Here is a tiny trained network, its code and every weight. The questions are about switching its units off for an input and a target symbol, where a switched-off unit gives its printed mean instead of its output.

import numpy as np


def w(rows, s, z=0):
    codes = np.array(rows[::2]) - 128.0
    scale = np.full(codes.shape[1], s)
    scale[-1] = z or s
    return codes * scale


def f(y):
    return y / 2 * (1 + np.tanh(0.7978845608 * (y + 0.044715 * y**3)))


def softmax(a):
    e = np.exp(a - a.max(-1, keepdims=True))
    return e / e.sum(-1, keepdims=True)


def log_softmax(a):
    a = a - a.max(-1, keepdims=True)
    return a - np.log(np.exp(a).sum(-1, keepdims=True))


def net(x, mask):
    ids = ['αβδεζηθμξπσφψω'.index(c) for c in x.split()]
    T = len(ids)
    res = E[ids] + P[:T]
    u = 0
    for l in range(2):
        q, k, v = (res @ M[l].T for M in (Q, K, V))
        z = softmax(np.where(np.tri(T) > 0, q @ k.T / 2**0.5, -1e9)) @ v
        res = res + np.where(mask[u], z, O[l][:, -1]) @ O[l][:, :-1]
        u += 1
        y = f(res @ A[l][:, :-1].T + A[l][:, -1])
        res = res + np.where(mask[u : u + 8], y, B[l][:, -1]) @ B[l][:, :-1]
        u += 8
    return log_softmax(res[-1] @ U[:, :-1].T + U[:, -1])


Q, K, V, O, A, B = {}, {}, {}, {}, {}, {}
E = w([
[169,87,8,172,75,71,57,112],'α',
[83,137,177,59,34,104,107,180],'β',
[48,192,141,254,115,73,188,81],'δ',
[156,125,88,202,143,157,42,218],'ε',
[190,20,179,82,190,100,174,185],'ζ',
[88,138,109,68,230,66,169,75],'η',
[182,113,82,154,216,110,145,37],'θ',
[91,182,177,67,112,190,135,71],'μ',
[181,93,177,147,60,132,112,85],'ξ',
[79,147,51,91,130,111,176,206],'π',
[185,138,127,174,100,209,233,109],'σ',
[153,121,47,87,59,204,115,119],'φ',
[157,232,193,77,169,31,121,136],'ψ',
[61,159,47,86,75,77,67,60],'ω',
],0.0065)
P = w([
[233,254,115,87,136,120,147,174],'0',
[200,201,118,107,120,114,154,169],'1',
[176,171,130,104,124,132,146,170],'2',
[157,154,122,119,129,140,143,164],'3',
[123,142,131,129,128,155,132,153],'4',
[121,114,129,124,132,147,133,147],'5',
[105,111,131,133,113,145,136,143],'6',
[93,107,128,120,121,148,131,138],'7',
[83,84,121,130,117,139,133,134],'8',
[90,72,117,127,109,145,135,126],'9',
[69,65,129,138,112,138,139,125],'10',
[56,54,118,130,114,148,128,118],'11',
[59,35,116,127,106,151,133,116],'12',
[47,25,114,126,101,139,139,116],'13',
],0.0036)
Q[0] = w([
[88,115,31,19,82,67,250,73],'0.h1',
[106,77,31,91,6,212,225,201],'0.h1',
],0.019)
K[0] = w([
[55,63,111,118,140,111,161,5],'0.h1',
[58,29,109,182,77,229,129,154],'0.h1',
],0.022)
V[0] = w([
[3,64,87,72,91,53,234,160],'0.h1',
[123,88,135,157,208,38,87,18],'0.h1',
],0.0065)
O[0] = w([
[184,253,169,82,208,143,87,185,221],'0.h1',
[37,113,175,162,190,72,16,106,1],'0.h1',
],0.004,0.0016)
A[0] = w([
[148,142,173,99,149,100,116,248,190],'0.n1',
[126,154,114,78,82,146,190,154,129],'0.n2',
[181,135,125,123,196,102,202,120,185],'0.n3',
[115,190,166,83,174,130,106,117,91],'0.n4',
[96,69,127,119,190,115,139,59,2],'0.n5',
[102,174,151,231,110,116,174,109,72],'0.n6',
[185,127,80,162,150,126,124,81,129],'0.n7',
[170,156,232,88,72,121,128,115,244],'0.n8',
],0.015,0.0016)
B[0] = w([
[111,99,174,88,162,97,91,250,242],'0.n1',
[69,153,109,83,109,209,134,149,253],'0.n2',
[182,103,142,119,231,143,170,102,193],'0.n3',
[146,177,147,106,111,58,184,80,143],'0.n4',
[66,203,238,44,104,172,108,148,132],'0.n5',
[68,110,174,186,181,90,205,195,132],'0.n6',
[171,160,165,202,137,149,44,135,149],'0.n7',
[95,46,158,164,37,82,143,60,195],'0.n8',
],0.012,0.004)
Q[1] = w([
[254,143,169,210,186,189,141,56],'1.h1',
[98,129,92,88,90,186,155,131],'1.h1',
],0.014)
K[1] = w([
[246,81,154,152,207,179,155,191],'1.h1',
[86,201,142,96,78,189,160,75],'1.h1',
],0.013)
V[1] = w([
[60,111,214,184,139,125,88,30],'1.h1',
[176,152,67,188,82,147,254,156],'1.h1',
],0.0049)
O[1] = w([
[122,192,161,51,17,145,119,146,4],'1.h1',
[91,136,87,93,255,78,135,139,16],'1.h1',
],0.0024,0.0012)
A[1] = w([
[135,109,4,176,100,129,78,60,121],'1.n1',
[148,53,66,182,115,215,111,128,183],'1.n2',
[145,132,108,82,156,2,132,65,5],'1.n3',
[119,134,124,162,76,101,141,12,139],'1.n4',
[185,148,134,167,150,165,210,99,111],'1.n5',
[132,190,59,111,76,157,130,84,121],'1.n6',
[180,179,100,103,214,99,150,58,101],'1.n7',
[149,141,55,149,124,78,32,163,178],'1.n8',
],0.011,0.0027)
B[1] = w([
[144,109,218,82,164,3,98,111,218],'1.n1',
[216,124,149,129,84,212,137,183,252],'1.n2',
[197,225,169,110,79,111,202,159,168],'1.n3',
[127,71,28,148,190,131,172,94,207],'1.n4',
[65,137,137,149,106,130,153,58,187],'1.n5',
[164,149,79,85,116,94,68,55,186],'1.n6',
[47,84,170,121,104,157,25,131,179],'1.n7',
[64,187,57,195,116,97,99,166,194],'1.n8',
],0.012,0.0037)
U = w([
[146,172,100,161,156,30,78,111,143],'α',
[16,36,145,133,40,148,56,115,173],'β',
[49,148,148,238,185,67,213,131,51],'δ',
[192,152,111,254,95,117,75,189,124],'ε',
[148,86,145,66,243,140,152,191,238],'ζ',
[65,144,184,69,34,119,129,149,107],'η',
[115,195,220,136,194,174,66,73,125],'θ',
[162,57,67,157,149,125,174,64,120],'μ',
[209,9,166,147,213,110,152,133,109],'ξ',
[87,223,8,102,189,196,135,233,204],'π',
[170,165,134,182,88,251,217,93,107],'σ',
[254,144,109,50,77,200,73,97,4],'φ',
[210,182,175,136,102,70,225,142,43],'ψ',
[101,194,46,106,145,79,138,45,135],'ω',
],0.0035,0.0026)

Each question gives the input, a string of symbols that net reads in full, and the target symbol t.
The units are the heads (2 rows each of Q, K, V and O) and the neurons (one row each of A and B). Each row of codes is followed by its name. A weight is (code - 128) times the scale printed after its matrix; where a second scale follows, it is the last column's (O, A, B and U).
mask holds one flag per unit, layer by layer, with each layer's heads first. A switched-off unit (its flag False) gives its mean, the last column of its rows in O or B, instead of its output. The means were averaged over made-up inputs and are rounded, as every weight is.
A unit's drop is (log p(t) with every unit on - log p(t) with that unit switched off) / (log p(t) with every unit on - log p(t) with every unit switched off).
The circuit of an input: a set's keep is (log p(t) with only the set's units on - log p(t) with every unit switched off) / (log p(t) with every unit on - log p(t) with every unit switched off). Starting from the 12 units with the biggest drops (on a tie, the unit counted first), units are removed one at a time, each time the one whose removal leaves the highest keep (on an exact tie, the one counted first), for as long as the keep stays at least 0.8.
circuit, biggest first: the units of the circuit, biggest drop first
most important unit: the unit with the biggest drop
top k neurons: the k neurons with the biggest drops, biggest first
top k neurons in layer l: the k neurons of layer l with the biggest drops, biggest first
drop of u: that unit's drop, to one decimal
input θ θ ξ, target μ: circuit, biggest first -> 1.n4; 0.n1; 0.n8
input α δ σ ω μ π ζ φ η π η φ π, target π: circuit, biggest first -> 0.n8; 1.n1; 0.n2
input σ β ω θ ω β β σ φ ε σ δ, target δ: circuit, biggest first -> 0.n6
input β β ε π π ω π α θ, target β: circuit, biggest first -> 1.n7; 0.n1; 0.n3
input π β σ π β ξ φ ω η β α, target ε: top 2 neurons in layer 0 -> 0.n7; 0.n8
input β π θ, target β: circuit, biggest first -> 1.n7; 0.n3; 0.n1
input ε ω π ε π π φ β α, target α: top 3 neurons -> 1.n1; 1.n8; 0.n1
input ζ π π ε ξ ζ ζ π π ω ξ, target ξ: top 4 neurons in layer 0 -> 0.n1; 0.n8; 0.n2; 0.n5
input θ ζ π π φ π ω μ, target μ: top 2 neurons -> 1.n4; 0.n8
input θ π φ ω φ π ζ π, target π: top 3 neurons -> 0.n8; 1.n1; 0.n2
input π φ π π φ σ, target σ: top 3 neurons -> 1.n2; 0.n1; 1.n5
input π σ δ μ ψ ψ, target ψ: top 3 neurons -> 1.n3; 0.n4; 0.n8
input β θ ω, target α: top 2 neurons in layer 0 -> 0.n1; 0.n3
input π ω α π η η, target θ: top 3 neurons in layer 0 -> 0.n3; 0.n8; 0.n5
input θ π ζ π π π π ε φ, target φ: most important unit -> 1.n2
input β ζ β π ω ξ, target ξ: top 2 neurons in layer 0 -> 0.n8; 0.n1
input μ π β φ δ ω θ ε, target ε: top 2 neurons -> 1.n8; 0.n2
input η π β ζ ω σ π β ξ η φ ε, target π: top 2 neurons in layer 0 -> 0.n8; 0.n3
input π β δ β π ω ε, target π: top 3 neurons -> 1.n8; 0.n8; 1.n1
input θ ε θ σ π π ω, target ω: top neuron in layer 1 -> 1.n6
input ω θ ξ μ ω β φ, target φ: top 2 neurons in layer 0 -> 0.n1; 0.n2
input ψ ω ω π β ε α ξ ξ π ξ θ, target θ: drop of 0.n1 -> 0.2
input ε θ β β ω ψ, target ψ: drop of 1.n3 -> 0.8
input π θ θ ω, target α: drop of 0.n1 -> 0.4
